B:
1: [ 136   22  -16   86  -33   99  -57  304 -100  -49  114  215 -235 -152
 -115  236   -8   11  169  112 -286 -123   84   79 -124  149 -184   28
  -15  109]
2: [ 324  113   23  116  -14   12 -263 -135 -145   32   24  170   63 -121
  -99 -204  400  590 -231 -105  -60  166   81  -30 -194  158   64  -87
  -94 -170]
3: [ -47   57   56   46  -25   90 -158 -223 -110  -12   62  167 -176 -112
  -36  215  -95   97 -100  269  124  -93  136  192  187  -19  -21   43
 -241   25]
4: [ -16   61 -149   81  -34  139   23  271  120   -4   45  -68 -167  -90
  -94  141   25  -44   89   -4 -146 -278   67  -13 -150  -79 -198   93
  -45  188]
5: [ 140 -155  158   51   64  -66  -50 -115 -141 -106  149  178   99 -102
  -92  206  -52  244  -28  199   75  -39  109  137  -38  307  201   26
 -231 -205]
6: [  52   75   61  218 -130   40   33 -109 -110   17  -69   25  201  -28
  164 -228  227  254 -181  -30   43 -145  -79   15  -48   73   -3 -105
 -405 -190]
7: [  67   25  -67   77  -56   57  -54   17   19    5   10   51  -16  -77
   -3  -47   71  105  -99   30   14  -62   48   24  -15  -82  -41   -2
 -155   43]
8: [ 286  122  -22   68  -41   94 -261   41   64 -111  -57 -191    7 -206
 -231  153  -88  291  -59  -10   60 -139   30  -52 -257 -136  -20   34
   11  171]
9: [ 135 -182  -90 -252  134  -96 -131   -4   -1   -2  204  132 -171  -95
 -341  217 -206  -39   26  216  145  364  253   48   98 -119  149  211
  246  254]
10: [ 314  -41  -34  -59  138   43 -385  -36  112 -129  147   84 -144 -250
 -363  352  -97  376  -75  111   46  -10  268   79 -164   26  124   95
  105   79]
11: [ -91    1   -5  -29 -136 -103  255  -54 -325  195    6   68   68  134
   80 -368  168 -150  -20   51   83  384  -78  -70  169  -77  -20   60
  -96   78]
12: [ 170  -65   17  -10   42  -93  -23  -52 -197   69  140  200   51  -14
 -123 -148  285  297  -69   -4  -37  290  110  -18  -86  221  129   37
  -21 -132]
13: [ -14  197    3   50  -57   81    1   39 -248   90   49  -55 -192  -27
 -178   62  150  109   88   41 -100   27   29  -44 -122   57 -164  133
   14  136]
14: [  97  -92  -41 -133   13  -44 -189 -276  122  -62  -14 -109   69 -117
 -150   87 -327   32 -209  199  455  127  113   51  183 -381  206  101
  -52  213]
15: [ 106   -2   19  243 -121   69  132  286  -35  -69  -20   40  125  -75
  122  -39  100   58   61  -41 -201 -317 -101   -3 -209  153 -121  -84
 -305  -89]
16: [  -1  -96 -128 -146   20 -110   84  -84   -6  117   63  -78   70   55
 -129 -211   62  -21 -101   15  224  330   83  -91   78 -217  132  159
   65  156]
17: [ 245    4  -76  -76  -28   27  -94  316   -8  -73   32 -101 -135 -163
 -306  223 -237  -72  181   63  -62   71   42  -75 -190 -164  -88  133
  250  379]
18: [-131  -58 -106  -82  -46  -27  176   10   35   55    7 -208   30   42
  -63  -33 -148 -232    6   95  231   39    4  -51   97 -282   14  174
  -50  250]
19: [  10  106  103   40  -76   30   -5  -49 -302   25   42   36 -121  -54
 -111  124  -34   48   71  172    5   50   10   44    4   76  -74   86
  -93   88]
20: [   8  107  -23   27 -135   77 -177 -274  -30   27  -97   61  -53  -98
   67  -79 -117   25 -255  180  282   52   29  104  278 -362  -30  -31
 -228  162]
21: [-156   26   35  -70 -113  -20   57 -216 -265  108   24  141 -134   23
   35  -36 -142 -222  -50  292  221  251   28  107  372 -199  -34   86
 -146  187]
22: [-280   66   29 -121  -93  -51  173 -288 -314  170   24  -87 -103  116
  -53  -51 -121 -252  -12  266  319  288    7   16  330 -229   -7  213
  -87  243]
23: [ -24  122  188  110  -52   57 -114 -368 -191  -68  -23 -135   47  -89
  -77  216 -131  256 -123  224  281 -187   12  109   25   45   74   63
 -334  -59]
24: [   4  -52  139   15  -53    3 -151 -350 -164  -54   33  263  -34 -114
   53  153 -247   33 -175  372  291   39   92  247  345  -60  116  -30
 -334  -26]
25: [  40  147  119  -14 -111   -1 -119 -303 -299   37  -56  -46  -27  -53
  -96    7 -120   97 -103  202  267  200  -14   34  138 -150   19   64
 -113  144]
26: [  67   25   22  154 -147   33  124  113  -20  -57  -93 -199  203  -49
   59  -78  -49    6   -1  -20   57 -214 -143  -64 -148  -77  -42  -11
 -245   52]
27: [ -93  -23  -15  -80  -50  -64  172   -1 -221  107   69  -12  -52   61
  -89  -55  -26 -169   76  127   88  234   14  -33  101  -71  -15  162
    1  177]
28: [-120 -105   20   53    1  -60  269  -36    8  -16   34 -299  258   68
  -31    3  -24    4    8   28  203 -192  -42  -60 -114   46  133  151
 -257  -53]
29: [ -15   37   14   72   53   34   49  -17  -48  -15  101 -195   22  -28
 -196  157  118  240   37    7   16 -205   74  -36 -245  179   37  165
 -119  -47]
30: [  90  145   52   56 -137   88 -144  -19 -216    1  -26  130 -176 -130
  -46   87 -104   11   -6  189    0   49    8   82   93 -109 -148   -6
  -91  187]
31: [-177  217   64    4 -164   32   41 -265 -394  170  -34   24 -161   52
   11 -115   32  -72  -52  198  162  229  -27   36  258 -154 -131   89
 -147  169]
32: [ -50  195 -198  -43  -56  147 -190  -28  -11  152   41  134 -393  -81
 -116  -10  109   -1 -100   92  -19  124  175   42  163 -304 -224   94
   69  311]
33: [ 126   16 -127   62  -60   74   93  467   46  -38   29 -127  -77  -93
 -151   98  -20  -97  213  -62 -235 -168  -19 -104 -292  -43 -191   95
   86  247]
34: [-231  168   17  131 -194   54   80 -372 -253  203  -72  166   -8   86
  284 -382  258   33 -277  111  186   96  -43   90  355 -145  -88  -66
 -449  -70]
35: [  52   51  118  170    7   68  -77 -151  -72  -86   47  -54   71 -104
  -68  198   54  349  -79   88   63 -315   54   87 -156  224   62   28
 -332 -181]
36: [   4 -159 -102 -178  -96  -71  122  194  -26   11   17   54  -88  -35
  -54   36 -427 -517  120  248  158  265    2   21  271 -408  -39  119
  104  447]
37: [-117  207   49   92  -60   58   45 -135 -402  187  106  171 -203   44
  -45  -88  390  206   -7   70 -133  122   68   33   20  239 -142   78
 -150  -77]
38: [ 211 -214  -40  -68  111  -71 -103   27  133 -111  133   35   85 -127
 -199  166 -130  146  -50   95  126   21  165   42  -87   16  211   90
   -9   17]
39: [-177  -30  114   18  -54  -91  341  -31 -383  107   97  -32   54  135
  -25  -47   84 -106  146  133   30  125  -52  -19   22  216   14  156
 -168  -34]
40: [ 148 -147 -252 -202  -34    4  -10  477  140  -12   83  109 -270 -132
 -202  138 -353 -465  205  138  -82  222  105  -23   85 -417 -154  137
  342  573]
41: [-140   19  -47   -7  -17  -44  236  -42 -103  114   50 -259   90  109
 -103 -116  156   18   11  -28  121   35   -4 -122  -93  -10   33  196
  -83   55]
42: [ 222 -242 -213 -254   76 -108   -1  332  184  -42  120  -65  -49  -92
 -325  107 -285 -231  133   54   69  287  139 -104  -64 -300   88  205
  362  423]
43: [   0    5  -22  -65  -22   46 -219 -221  -92   37   82  321 -251 -121
  -39  116 -138  -15 -145  307  162  167  190  204  345 -180  -10   27
 -112  147]
44: [  -1  198  -21  -48  -25   18 -194 -388 -221  174   28   46 -140  -12
 -145 -159  254  310 -241   65  195  323  136    0  124 -122   18   96
  -30   71]
45: [ 147   56  -52  112  -67  161  -71  380   81 -143    9  -73 -167 -207
 -152  353 -226  -58  193   83 -183 -370   13   21 -231  -58 -218   57
  -16  253]
46: [-146 -144  253   66  -93 -185  310 -400 -397   51    8   46  380  147
  211 -231   -1   -2 -126  223  359  174 -123   73  250  180  261    5
 -497 -276]
47: [ 202  103  -26  102 -116   25  113  376 -136   -6  -36 -232   59  -55
 -165  -51   94   60  192 -140 -203  -36 -127 -201 -395   31 -151   73
   87  177]
48: [ 104 -161  -89  -69  -72  -28   21  159  101  -66  -14   33   30 -102
  -12   37 -340 -276   13  160  153   56    5   33  136 -325   16   33
  -30  283]
49: [  34    1  -34  -22  -82  135   23  480  -32 -140   60  -34 -349 -191
 -219  559 -544 -447  393  288 -165 -240   21   75  -45 -158 -283  169
  131  500]
50: [-179   14   19 -138    5  -86   46 -454 -134  102   19 -256   71   82
 -147  -44  -90   32 -166  177  500  228   70  -22  203 -232  191  229
 -104  125]
51: [ 262   -7 -155  -75  134   42 -154  304  138  -61  155 -160 -160 -160
 -465  284   27  228  141  -72 -147  -32  195 -115 -414   27  -12  217
  320  234]
52: [ 497  194 -163  242   -5  282 -371  651  211 -173   45   63 -279 -368
 -289  321  195  433  155 -211 -606 -467  111  -48 -654  155 -338  -63
  156  138]
53: [  28    4  114   92  -69  -12   35 -154 -136  -47  -27 -116  162  -41
  -11   32  -84  115  -68  120  197  -94  -47   25  -23   18   82   33
 -273  -37]
54: [ -44  -30   41  102   28  -48    3 -403  -89   85   67   91  204   49
   81 -243  361  414 -318    9  216   26   95   59   61  162  211   -7
 -401 -340]
55: [-153  163  242   67 -203   20 -208 -837 -359   70 -139  214   43  -32
  253 -136 -167  128 -448  426  595  170  -17  276  635 -260  121 -109
 -593  -81]
56: [  94  -80  176   93    8  -57  184  122 -203 -125   83 -215  200  -36
 -175  248 -102  118  207   75   -4 -192  -63  -42 -320  334  103  132
 -148  -83]
57: [  64  116  151  151   55   -4  128   37 -297   -2  124 -279   96   11
 -292  153  321  456  164  -94 -150 -174   -2 -133 -522  522   33  184
  -82 -199]
58: [-115   67    3   93 -202   13  185   11 -285  142  -29  194  -39   57
  200 -269  114 -184  -17  109  -31  135  -89   37  217  -74 -164  -38
 -251   62]
59: [ -95  201  300   30    6  -31 -183 -780 -544  106   76   85  -30   17
 -125   56  179  514 -255  285  361  241  118  148  196  257  199   99
 -326 -246]
60: [ -88   54  148  175 -181  -67  337  -33 -440  130  -24   60  204  132
  196 -349  290   16   19    5  -46  110 -188  -50   -2  230  -45  -32
 -348 -175]
61: [ 555 -105  -91 -113  217   -3 -373  338  178 -204  204  -86 -103 -298
 -627  465  -97  443  143  -54 -157   19  264  -87 -557  148  131  184
  434  184]
62: [ 159  139   30  -63    5   85 -427 -316  -98  -28   35  121 -252 -207
 -241  246 -159  259 -178  256  219  136  200  143  148 -184   27   67
   -1  186]
63: [  13  233  136  344 -282  127  249  362 -467   62  -67  150  -42   -4
  204 -150  276  -30  228  -24 -449 -192 -248  -28 -197  311 -385 -121
 -304  -57]
64: [  47   99  -60  -33  -65   32  -10   76 -107   42    7 -136 -106  -47
 -192   33  -44  -25   59   50   38   96   17  -77  -68 -166  -93  138
   87  272]
65: [  83   49  125    0   -5  -41  -59 -259 -172  -42    3 -255  136  -47
 -220  112  -82  257  -67  105  286   30   13  -38 -113   13  163  137
 -105   21]
66: [  96 -225 -190 -124  171   16   16  414  251  -98  253  -10 -201 -132
 -350  431 -190 -113  237   91 -142 -151  249   12 -209   28    4  245
  214  239]
67: [  18  -16  110 -239    4 -131  -86 -340 -393   91  105  103 -135   -2
 -259   87 -211  -44  -19  336  325  577  124   56  294 -121  150  202
  126  229]
68: [ -48 -128 -129   31 -122   85  167  431  151  -91    3   20 -113 -107
   63  208 -405 -513  201  189  -61 -273  -32   72   95 -276 -203   47
 -101  353]
69: [-222  -60  -23 -165   24  -53 -152 -649 -130  172  120  378 -175   27
   63 -102  -17    1 -381  380  465  401  264  255  664 -252  177   74
 -256   11]
70: [  44 -125  194   76  -26  -62  223  145 -207 -148   65 -178  184  -41
 -117  298 -273  -68  242  173   40 -211  -89    4 -204  248   84  125
 -186  -11]
71: [-175  182  220  190 -152   19  239 -159 -478   79  -15 -116   78   86
   55  -33  152   93   72  109   25 -102 -146   -4  -54  260  -81   68
 -361 -127]
72: [ 231 -197 -242 -155  130  -30 -111  283  261  -34  178   66 -109 -135
 -298  117  -44   24   28   -8  -47  125  236  -40 -134 -136   73  149
  256  234]

[-373   78  485  -65 -229  -48  -15   53  117    2  297   -4 -163    5
 -108  -19  115 -173   98   -8 -198  -45 -308  113 -318  -69 -110  -17]  70
[ 336   55 -156 -188 -158   67  214 -400  -59 -106 -126  291  441  -12
  142  198  151  145 -190  203  -66 -101  456 -141  133 -207 -108 -131]  67
[  29  155  264 -155  -61  -74  -69 -107  109  -47  126  161  104 -144
  -40   -4  210   66  -41   -2 -199  118  -55  297  -66  -23  -96  -67]  31
[   6  127   60 -161   88   49  -14 -131  112 -133  -50  178  123  -38
 -123   72  208  -26 -110  -10  -52   76  -60   84   28 -108   11 -116]  63
[-128  105  391 -119  -35  -29  -38   58  136  -83  281   59  -82   59
 -158  -27  182 -107   50  -97 -255  110 -238  159 -136   10 -108  -41]  22
[ 232  -22 -254  -91  -94   91  181 -348  -81  -33 -252  191  366  -26
  149  188   85  140 -192  233  -11 -185  381 -218  162 -197  -40 -130]  21
[-171  126  290 -205   18   78  -90  103   90 -121  126   67  -62   48
 -188  -78  266  -55  -10 -161 -178  185 -315  167 -108    1  -25    7]  71
[  75  -33   20  -90 -144   60   61  -79  -84   27  -32   46  147   17
   87   -3  123  147  -66   81 -203  -56   97  -52   38  -32 -103   -5]  57
[-262 -158   44  162 -311 -116  202 -133  -50  260   61  -55  136   25
  245   50 -131  101  106  373 -157 -472  142 -109    7 -125 -272 -231]  29
[-227 -105    8   74 -207  -35   14  -87  -49  205 -125  -47   42 -162
  158   22  -10  125  -11  232  -93 -292   -2  -12  -69  -85  -70  -88]  35
[ 235   -5    9 -105   45   98   11  -91   -8 -106  -55   83   53   25
  -54   99  161   -9 -155  -40 -175   68   77 -153   33  -16   43   45]  27
[ -60  -64  104  -40   45    6   -5  108   31   24   88   -6  -40   64
  -64  -19  125   38   19  -41 -254  -26 -112   -1   34   67 -109  -77]  47
[  70   11   64   79  135  -25 -145  -57   49   47 -101  -45  -23 -115
  -11  -12   47   41 -100   45 -151   46 -114   90   63   33   82    5]  2
[-352   -9  479   89    5 -155 -121  194  194   90  335 -109 -319  -30
 -164  -39   37 -181  149  -52 -287  -45 -410  175 -218   88  -98  -74]  33
[-189   19  166  -34  388  143 -243  282  137 -121  -44 -121 -321   95
 -353  -94  197 -185  -58 -284 -143  254 -564   15   -6  122  202   65]  34
[-209  -29   76  -10  -48   86    8   31  -21   41  -41  -60   10   97
  -10  -66   79   19   -2   57 -122  -72 -179  -37   12  -52  -36  -39]  53
[-193  -42  175   70  209   51 -189  195   91   14  -21 -149 -279   11
 -192  -60   83 -118  -26 -120 -171   77 -416   -2  -50   92  128   44]  7
[ 304  -27  -93   22  -12   83    6 -178 -126   28 -174  -13  211   19
  149  -19   46  188 -158  132 -178   20  165  -75  192  -16   15   60]  51
[  28  -62  101  222   70   12   20  -98   25   48    5 -160  -45  166
    8   32 -117 -134  -34  154 -147  -99  -76 -205   88  -47   52   -6]  72
[-242   73  427  -47  163   14 -115  192  217 -133  269  -41 -307  131
 -334   -9  160 -310   52 -209 -208  152 -471   40 -172   42   37   -7]  60
[ -69  -81  219  195  -29  -72 -155   -2   27  154   -7 -178 -220 -160
   28   10  -61  -56  -40   84 -202  -85 -180  -10 -141   47   97   97]  54
[-127   27  -10 -152  -41  152  -88   32  -76    8 -200   11   78  -47
    1 -115  218  176  -97  -21  -97   61 -173   90   12  -28   26   38]  23
[ 323   11 -142    4 -121  131  -24 -268 -208   58 -312  -24  306  -52
  253  -80   51  296 -215  195 -127   42  199  -20  187  -66   61  136]  14
[-156 -177  -70  -28   69   37 -132  213  -51  153 -163  -71 -134 -162
  -18  -51  154  188  -36  -57 -210  -91 -166   16    2  140  -11  -23]  8
[  70   -5 -115   27  167   51   -1 -108   16    4 -164   25  159   46
    4    8   62   88  -97  106  -86  -24    4  -15  231  -41   -3 -128]  32
[  66 -135 -107    9  -90   57  -30  -39 -130  129 -209  -42   57 -128
  141    3   69  212 -112  106 -175 -125   85  -89   42   20   -5   36]  26
[  79  156    5 -186  159  146 -108  -84   41 -157 -178  117  142  -13
 -120  -49  254   60 -173  -79  -54  234 -149  136  105  -58  103    2]  30
[ 270   38   -7 -124  178  221 -243  -15  -49 -146 -299  -16 -115 -136
 -132    8  236   -1 -298 -192 -110  303 -158  -88  -41   49  335  290]  68
[ 235  -36    4   22   26  -11   28 -193   32  -26  -59   72   57  -77
   14  173   42  -28 -141   98 -144  -72  171 -150   29  -51   31  -32]  40
[ -49   42  516   84  108  -56 -172  152  165  -54  317 -143 -353   72
 -229  -38   56 -271   37 -162 -326  182 -400   55 -193  123   61  126]  42
[-258   61  399  -32   65  -57 -100  184  160   -7  279  -45 -176   82
 -193 -101  138 -103  106 -117 -271  100 -394  211  -91   80 -103  -66]  64
[ -72 -109  193   64  -95   59  -81  113  -66   86   28 -173 -180   33
    7  -69   45   -7  -17  -15 -262  -22 -189 -109 -111   71   27  151]  28
[-186   33  306  -43 -248  -20   30  -51   26   38  162    9  -11   -2
   20   -6   84  -41   34   85 -191  -89 -107   43 -183  -81 -114  -11]  56
